Below are the code and all the weights of a small trained network. Each question names an input and a class and asks about switching units off, where a switched-off unit gives its printed mean instead of its output.

import numpy as np


def w(rows, s, z=0):
    codes = np.array(rows[::2]) - 128.0
    scale = np.full(codes.shape[1], s)
    scale[-1] = z or s
    return codes * scale


def f(y):
    return y / 2 * (1 + np.tanh(0.7978845608 * (y + 0.044715 * y**3)))


def log_softmax(a):
    a = a - a.max(-1, keepdims=True)
    return a - np.log(np.exp(a).sum(-1, keepdims=True))


def net(x, mask):
    res = np.array(x, float).reshape(1, 3) / 4 @ E
    y = f(res @ A[0][:, :-1].T + A[0][:, -1])
    res = res + np.where(mask, y, B[0][:, -1]) @ B[0][:, :-1]
    return log_softmax(res[-1] @ U[:, :-1].T + U[:, -1])


A, B = {}, {}
E = w([
[162,241,219,136,14],'x0',
[216,205,2,183,148],'x1',
[53,154,51,22,32],'x2',
],0.0071)
A[0] = w([
[115,106,195,58,153,83],'neuron 1',
[87,78,187,114,119,72],'neuron 2',
[92,222,176,174,83,64],'neuron 3',
[145,159,207,107,79,142],'neuron 4',
[177,106,154,159,155,216],'neuron 5',
[82,129,94,137,155,37],'neuron 6',
[205,153,189,93,81,60],'neuron 7',
[208,91,137,174,132,72],'neuron 8',
[129,54,60,149,188,114],'neuron 9',
[130,108,208,114,171,74],'neuron 10',
[168,166,195,174,212,47],'neuron 11',
[145,172,11,145,210,128],'neuron 12',
[105,166,81,98,67,44],'neuron 13',
[11,91,175,131,101,68],'neuron 14',
[199,231,84,156,100,170],'neuron 15',
[98,154,88,71,82,67],'neuron 16',
[139,161,163,186,75,67],'neuron 17',
[135,210,147,192,69,43],'neuron 18',
[151,175,72,164,143,95],'neuron 19',
[124,52,59,149,154,74],'neuron 20',
[87,135,67,75,51,86],'neuron 21',
[122,133,99,151,126,222],'neuron 22',
[185,124,148,191,169,86],'neuron 23',
[152,21,119,101,133,61],'neuron 24',
[94,136,101,90,172,58],'neuron 25',
[202,99,163,152,157,64],'neuron 26',
[107,135,75,69,87,70],'neuron 27',
[209,167,59,101,152,76],'neuron 28',
[132,203,61,103,146,84],'neuron 29',
[136,171,176,198,182,79],'neuron 30',
[148,174,181,120,31,73],'neuron 31',
[203,177,162,145,58,67],'neuron 32',
[102,54,166,107,99,190],'neuron 33',
[156,55,73,56,190,68],'neuron 34',
[111,97,130,140,149,28],'neuron 35',
[77,112,99,130,199,53],'neuron 36',
[71,100,187,113,136,77],'neuron 37',
[153,149,68,158,105,200],'neuron 38',
[68,179,57,79,116,120],'neuron 39',
[125,187,73,185,138,102],'neuron 40',
[195,157,43,158,117,31],'neuron 41',
[116,9,82,114,149,77],'neuron 42',
[103,119,227,170,190,44],'neuron 43',
[73,146,127,69,132,72],'neuron 44',
[130,91,79,144,167,50],'neuron 45',
[134,149,106,121,143,254],'neuron 46',
[176,121,140,213,178,74],'neuron 47',
],0.011,0.0078)
B[0] = w([
[60,254,198,43,227,165],'neuron 1',
[50,251,188,102,206,167],'neuron 2',
[189,191,20,80,110,182],'neuron 3',
[233,142,99,74,167,204],'neuron 4',
[155,51,153,186,68,224],'neuron 5',
[103,210,24,117,129,125],'neuron 6',
[182,193,39,45,167,167],'neuron 7',
[21,179,96,154,47,162],'neuron 8',
[232,141,64,67,102,228],'neuron 9',
[47,175,114,184,122,164],'neuron 10',
[14,136,54,203,67,188],'neuron 11',
[121,212,205,83,214,255],'neuron 12',
[40,195,30,195,85,160],'neuron 13',
[48,219,187,174,159,184],'neuron 14',
[154,151,207,92,207,247],'neuron 15',
[53,131,67,222,58,168],'neuron 16',
[143,185,28,113,111,159],'neuron 17',
[186,219,5,59,155,174],'neuron 18',
[65,237,203,81,186,177],'neuron 19',
[201,194,47,98,111,188],'neuron 20',
[76,71,93,241,76,196],'neuron 21',
[194,83,209,119,115,201],'neuron 22',
[40,124,83,201,70,187],'neuron 23',
[161,207,57,56,153,157],'neuron 24',
[128,172,68,135,108,134],'neuron 25',
[19,181,69,202,82,163],'neuron 26',
[48,104,66,221,71,169],'neuron 27',
[38,227,205,130,183,186],'neuron 28',
[16,170,176,165,114,173],'neuron 29',
[61,149,51,196,77,178],'neuron 30',
[191,149,80,101,159,198],'neuron 31',
[224,195,26,36,126,186],'neuron 32',
[125,152,246,107,187,210],'neuron 33',
[213,163,28,103,120,196],'neuron 34',
[92,239,37,118,172,121],'neuron 35',
[176,224,21,87,143,158],'neuron 36',
[68,253,181,60,219,166],'neuron 37',
[91,83,208,148,138,216],'neuron 38',
[76,46,88,216,43,200],'neuron 39',
[88,209,176,101,184,177],'neuron 40',
[11,237,189,41,217,180],'neuron 41',
[225,137,41,65,141,202],'neuron 42',
[28,171,100,199,97,180],'neuron 43',
[61,170,131,218,120,147],'neuron 44',
[157,243,25,73,157,156],'neuron 45',
[163,21,227,155,92,227],'neuron 46',
[40,132,92,195,47,196],'neuron 47',
],0.0082,0.0089)
U = w([
[84,170,182,84,195,66],'0',
[212,132,7,66,136,74],'1',
[54,94,51,211,71,2],'2',
[167,69,192,108,133,195],'3',
],0.014,0.0084)

Each question gives the input, the list of numbers given to net, and the class t.
The units are the neurons (one row each of A and B). Each row of codes is followed by its name. A weight is (code - 128) times the scale printed after its matrix; where a second scale follows, it is the last column's (A, B and U).
mask holds one flag per neuron, in row order. A switched-off neuron (its flag False) gives its mean, the last column of its row in B, instead of its output. The means were averaged over made-up inputs and are rounded, as every weight is.
A unit's drop is (log p(t) with every unit on - log p(t) with that unit switched off) / (log p(t) with every unit on - log p(t) with every unit switched off).
unit that matters most: the unit with the biggest drop
k most important neurons: the k neurons with the biggest drops, biggest first
drop when u is switched off: that unit's drop, to one decimal
input [6,5,-6], class 1: 3 most important neurons => [neuron 32; neuron 18; neuron 15]
input [6,-2,6], class 1: unit that matters most => neuron 4
input [6,-1,-6], class 1: 2 most important neurons => [neuron 32; neuron 4]
input [-8,-4,8], class 1: 3 most important neurons => [neuron 42; neuron 34; neuron 24]
input [1,8,8], class 0: 2 most important neurons => [neuron 15; neuron 41]
input [2,6,6], class 0: 2 most important neurons => [neuron 15; neuron 41]
input [-2,-7,8], class 2: 2 most important neurons => [neuron 21; neuron 39]
input [-6,6,1], class 0: 2 most important neurons => [neuron 12; neuron 28]
input [-3,-7,8], class 2: 4 most important neurons => [neuron 21; neuron 39; neuron 27; neuron 16]
input [7,-1,-7], class 1: 4 most important neurons => [neuron 32; neuron 4; neuron 7; neuron 18]
input [6,-5,-4], class 1: drop when neuron 4 is switched off => 0.1
input [-4,6,8], class 2: drop when neuron 39 is switched off => 0.3
input [2,6,7], class 2: drop when neuron 16 is switched off => 0.3
input [2,5,-6], class 2: drop when neuron 11 is switched off => 0.2
input [2,7,6], class 0: most important neuron => [neuron 15]
